Below is a small trained network, with its code and all its weights. Each question gives an input and a class and asks what happens when units are switched off, that is, made to give their printed mean instead of their output.

import numpy as np


def w(rows, s, z=0):
    codes = np.array(rows[::2]) - 128.0
    scale = np.full(codes.shape[1], s)
    scale[-1] = z or s
    return codes * scale


def f(y):
    return y / 2 * (1 + np.tanh(0.7978845608 * (y + 0.044715 * y**3)))


def log_softmax(a):
    a = a - a.max(-1, keepdims=True)
    return a - np.log(np.exp(a).sum(-1, keepdims=True))


def net(x, mask):
    res = np.array(x, float).reshape(1, 5) / 4 @ E
    y = f(res @ A[0][:, :-1].T + A[0][:, -1])
    res = res + np.where(mask, y, B[0][:, -1]) @ B[0][:, :-1]
    return log_softmax(res[-1] @ U[:, :-1].T + U[:, -1])


A, B = {}, {}
E = w([
[61,81,218,158,23,137],'x0',
[140,127,253,111,204,152],'x1',
[187,63,122,45,95,204],'x2',
[57,57,112,59,167,45],'x3',
[106,42,90,212,188,194],'x4',
],0.0069)
A[0] = w([
[110,131,16,150,48,111,115],'n1',
[186,183,153,203,56,208,116],'n2',
[146,210,162,46,67,75,131],'n3',
[53,202,146,229,163,50,131],'n4',
[182,45,131,28,100,212,87],'n5',
[118,133,20,157,52,100,108],'n6',
[121,46,89,207,171,170,106],'n7',
[159,220,148,40,65,72,108],'n8',
[62,49,101,58,171,56,82],'n9',
[128,144,244,131,237,148,103],'n10',
[57,48,110,63,157,58,98],'n11',
[165,210,147,44,66,67,129],'n12',
[182,161,56,83,229,113,36],'n13',
[60,35,102,41,162,40,103],'n14',
[47,56,173,115,66,98,111],'n15',
[130,44,88,209,177,167,63],'n16',
[121,129,23,155,52,100,129],'n17',
[50,87,227,162,9,152,4],'n18',
[104,144,17,154,51,100,103],'n19',
[203,202,40,91,253,118,22],'n20',
[212,197,124,209,85,213,92],'n21',
[49,212,134,221,174,49,82],'n22',
],0.0064,0.0016)
B[0] = w([
[158,101,223,76,198,116,203],'n1',
[168,240,119,154,151,87,207],'n2',
[49,66,109,184,193,201,210],'n3',
[133,114,67,2,26,208,243],'n4',
[141,143,38,49,22,183,200],'n5',
[152,98,211,81,167,114,200],'n6',
[50,126,106,164,187,225,206],'n7',
[57,87,97,202,190,212,215],'n8',
[157,247,126,146,149,112,207],'n9',
[178,70,214,37,145,112,228],'n10',
[146,226,120,144,152,114,205],'n11',
[43,75,102,192,196,217,214],'n12',
[173,80,98,233,77,18,212],'n13',
[150,248,126,129,160,128,225],'n14',
[172,159,97,203,118,40,195],'n15',
[69,117,100,157,178,196,201],'n16',
[151,97,213,76,183,126,201],'n17',
[168,56,77,229,79,6,221],'n18',
[152,92,212,75,169,127,204],'n19',
[163,13,96,200,70,33,252],'n20',
[150,240,127,134,163,109,215],'n21',
[133,113,71,37,41,187,239],'n22',
],0.0065,0.0049)
U = w([
[157,81,104,190,95,60,249],'0',
[45,110,113,158,182,193,92],'1',
[163,249,132,123,146,115,38],'2',
[133,118,81,27,44,176,86],'3',
[161,79,234,60,169,115,151],'4',
],0.012,0.0013)

Each question gives the input, the list of numbers given to net, and the class t.
The units are the neurons (one row each of A and B). Each row of codes is followed by its name. A weight is (code - 128) times the scale printed after its matrix; where a second scale follows, it is the last column's (A, B and U).
mask holds one flag per neuron, in row order. A switched-off neuron (its flag False) gives its mean, the last column of its row in B, instead of its output. The means were averaged over made-up inputs and are rounded, as every weight is.
A unit's drop is (log p(t) with every unit on - log p(t) with that unit switched off) / (log p(t) with every unit on - log p(t) with every unit switched off).
The circuit of an input: a set's keep is (log p(t) with only the set's units on - log p(t) with every unit switched off) / (log p(t) with every unit on - log p(t) with every unit switched off). Starting from the 12 units with the biggest drops (on a tie, the unit counted first), units are removed one at a time, each time the one whose removal leaves the highest keep (on an exact tie, the one counted first), for as long as the keep stays at least 0.8.
circuit, biggest first: the units of the circuit, biggest drop first
most important unit: the unit with the biggest drop
k most important neurons: the k neurons with the biggest drops, biggest first
drop of u: that unit's drop, to one decimal
input [1,6,7,-7,6], class 2: 2 most important neurons	[n2 n21]
input [5,0,-8,-5,-2], class 3: circuit, biggest first	[n4]
input [-6,-3,-4,4,-7], class 1: 3 most important neurons	[n12 n8 n3]
input [-4,-3,4,6,3], class 2: circuit, biggest first	[n14 n9]
input [7,-2,4,-7,-2], class 0: 2 most important neurons	[n18 n14]
input [6,5,8,6,-6], class 3: 3 most important neurons	[n5 n13 n20]
input [-5,-2,-7,-1,6], class 3: circuit, biggest first	[n4 n22]
input [7,3,1,-6,-7], class 0: 2 most important neurons	[n18 n7]
input [-4,0,7,7,4], class 2: 2 most important neurons	[n14 n9]
input [5,-5,-1,-6,3], class 2: circuit, biggest first	[n2 n21]
input [5,5,-1,6,-4], class 2: 2 most important neurons	[n14 n20]
input [-7,6,-1,6,-3], class 0: circuit, biggest first	[n20 n13]
input [2,5,-4,6,-7], class 1: 3 most important neurons	[n3 n12 n8]
input [7,-1,6,-2,-6], class 0: circuit, biggest first	[n18]
input [-6,-7,5,-6,3], class 4: circuit, biggest first	[n1 n17 n6]
input [8,0,4,-8,-2], class 0: 2 most important neurons	[n18 n14]
input [-6,-1,-3,2,6], class 0: 3 most important neurons	[n20 n13 n12]
input [2,0,8,-8,-1], class 2: 4 most important neurons	[n2 n21 n4 n22]
input [-8,-7,-1,-8,-7], class 0: 2 most important neurons	[n20 n13]
input [-3,7,7,-5,5], class 3: most important unit	n5
input [-5,7,0,7,4], class 2: drop of n11	0.3
input [3,-5,-8,4,7], class 3: drop of n22	0.5
input [5,-2,2,7,3], class 2: drop of n20	0.1
